Below are the code and all the weights of a small trained network. Each question names an input and a target symbol and asks about switching units off, where a switched-off unit gives its printed mean instead of its output.

import numpy as np


def w(rows, s, z=0):
    codes = np.array(rows[::2]) - 128.0
    scale = np.full(codes.shape[1], s)
    scale[-1] = z or s
    return codes * scale


def f(y):
    return y / 2 * (1 + np.tanh(0.7978845608 * (y + 0.044715 * y**3)))


def softmax(a):
    e = np.exp(a - a.max(-1, keepdims=True))
    return e / e.sum(-1, keepdims=True)


def log_softmax(a):
    a = a - a.max(-1, keepdims=True)
    return a - np.log(np.exp(a).sum(-1, keepdims=True))


def net(x, mask):
    ids = ['γηθλξφψω'.index(c) for c in x.split()]
    T = len(ids)
    res = E[ids] + P[:T]
    r = res
    for j in range(2):
        rows = slice(3 * j, 3 * j + 3)
        q, k, v = (r @ M[0][rows].T for M in (Q, K, V))
        z = softmax(np.where(np.tri(T) > 0, q @ k.T / 3**0.5, -1e9)) @ v
        o = O[0][rows]
        res = res + np.where(mask[j], z, o[:, -1]) @ o[:, :-1]
    y = f(res @ A[0][:, :-1].T + A[0][:, -1])
    res = res + np.where(mask[2:14], y, B[0][:, -1]) @ B[0][:, :-1]
    return log_softmax(res[-1] @ U[:, :-1].T + U[:, -1])


Q, K, V, O, A, B = {}, {}, {}, {}, {}, {}
E = w([
[201,143,74,111,93],'γ',
[59,107,47,22,139],'η',
[127,181,65,113,143],'θ',
[60,48,253,125,108],'λ',
[118,144,105,121,147],'ξ',
[207,136,122,96,195],'φ',
[173,42,143,82,125],'ψ',
[139,89,74,177,206],'ω',
],0.014)
P = w([
[122,160,154,50,245],'0',
[126,115,65,100,134],'1',
[146,108,74,117,136],'2',
[138,110,101,118,134],'3',
[163,109,125,147,135],'4',
[130,106,104,93,133],'5',
[151,116,118,119,145],'6',
[164,114,139,151,155],'7',
[158,131,86,102,135],'8',
[167,144,110,132,150],'9',
[157,143,106,136,164],'10',
[177,138,106,121,148],'11',
[175,144,99,120,159],'12',
],0.011)
Q[0] = w([
[188,129,141,88,116],'H0',
[119,76,127,80,178],'H0',
[203,151,141,110,112],'H0',
[248,93,19,128,190],'H1',
[235,132,77,131,178],'H1',
[143,145,82,94,159],'H1',
],0.011)
K[0] = w([
[122,68,111,168,153],'H0',
[236,125,158,83,202],'H0',
[91,66,91,175,95],'H0',
[122,194,102,97,241],'H1',
[85,105,100,89,213],'H1',
[170,139,164,125,249],'H1',
],0.011)
V[0] = w([
[146,242,144,36,146],'H0',
[59,33,125,212,53],'H0',
[241,20,167,58,83],'H0',
[212,172,220,87,131],'H1',
[145,2,83,121,160],'H1',
[12,134,39,62,57],'H1',
],0.0061)
O[0] = w([
[141,213,152,145,47,160],'H0',
[87,96,145,86,151,2],'H0',
[162,143,165,28,70,184],'H0',
[182,120,190,168,40,154],'H1',
[142,87,2,78,162,211],'H1',
[112,231,126,61,239,70],'H1',
],0.0092,0.0056)
A[0] = w([
[126,245,158,76,86,120],'N0',
[150,196,79,138,117,235],'N1',
[135,202,142,178,95,251],'N2',
[157,95,240,211,46,94],'N3',
[153,107,115,84,90,191],'N4',
[108,156,174,129,39,100],'N5',
[137,116,142,176,51,101],'N6',
[159,63,79,102,112,221],'N7',
[156,128,191,194,102,180],'N8',
[19,169,247,74,103,151],'N9',
[181,105,135,98,94,111],'N10',
[53,152,254,122,90,176],'N11',
],0.0082,0.0029)
B[0] = w([
[185,173,127,251,79,138],'N0',
[32,80,185,143,196,191],'N1',
[97,50,176,254,115,145],'N2',
[128,153,81,138,113,173],'N3',
[61,135,195,209,234,194],'N4',
[143,151,97,132,50,138],'N5',
[203,133,63,143,95,152],'N6',
[94,110,213,56,103,254],'N7',
[104,143,82,133,215,149],'N8',
[88,98,53,91,127,135],'N9',
[126,105,123,125,123,179],'N10',
[92,112,34,57,87,137],'N11',
],0.0056,0.0087)
U = w([
[103,103,163,169,145,161],'γ',
[173,172,70,109,147,28],'η',
[121,110,180,182,160,112],'θ',
[124,1,71,173,199,218],'λ',
[157,117,201,108,119,254],'ξ',
[209,104,100,169,87,32],'φ',
[197,123,108,112,120,150],'ψ',
[121,36,90,133,147,39],'ω',
],0.0075,0.0024)

Each question gives the input, a string of symbols that net reads in full, and the target symbol t.
The units are the heads (3 rows each of Q, K, V and O) and the neurons (one row each of A and B). Each row of codes is followed by its name. A weight is (code - 128) times the scale printed after its matrix; where a second scale follows, it is the last column's (O, A, B and U).
mask holds one flag per unit, heads first, then neurons. A switched-off unit (its flag False) gives its mean, the last column of its rows in O or B, instead of its output. The means were averaged over made-up inputs and are rounded, as every weight is.
A unit's drop is (log p(t) with every unit on - log p(t) with that unit switched off) / (log p(t) with every unit on - log p(t) with every unit switched off).
The circuit of an input: a set's keep is (log p(t) with only the set's units on - log p(t) with every unit switched off) / (log p(t) with every unit on - log p(t) with every unit switched off). Starting from the 12 units with the biggest drops (on a tie, the unit counted first), units are removed one at a time, each time the one whose removal leaves the highest keep (on an exact tie, the one counted first), for as long as the keep stays at least 0.8.
units of the circuit, in order: the units of the circuit, biggest drop first
top k neurons: the k neurons with the biggest drops, biggest first
which heads matter: for each layer, one digit per head in row order, 1 if its drop is at least 0.15 and else 0, layers parted by /
drop when u is switched off: that unit's drop, to one decimal
input ω φ θ ξ λ φ η θ ω η ξ ω γ, target λ: units of the circuit, in order -> (H1, H0)
input φ ξ φ η φ ψ φ η θ θ ξ φ, target φ: which heads matter -> 01
input φ φ φ η ξ, target φ: which heads matter -> 11
input φ θ λ λ ψ, target φ: units of the circuit, in order -> (H1, N6)
input η η γ φ η φ η ψ φ, target η: which heads matter -> 01
input λ ξ ψ, target ξ: which heads matter -> 10
input φ ω ω λ, target φ: which heads matter -> 10
input φ θ ω, target φ: which heads matter -> 11
input φ ψ ω θ, target φ: top 2 neurons -> (N6, N5)
input φ θ η γ φ φ ψ, target φ: units of the circuit, in order -> (H1, N6, H0)
input φ φ ψ η φ η, target φ: top 3 neurons -> (N6, N5, N0)
input φ φ φ θ η φ φ λ, target φ: drop when N3 is switched off -> 0.1
input φ η φ, target φ: drop when H0 is switched off -> 0.3
input ω λ ω γ, target λ: drop when N7 is switched off -> -0.2
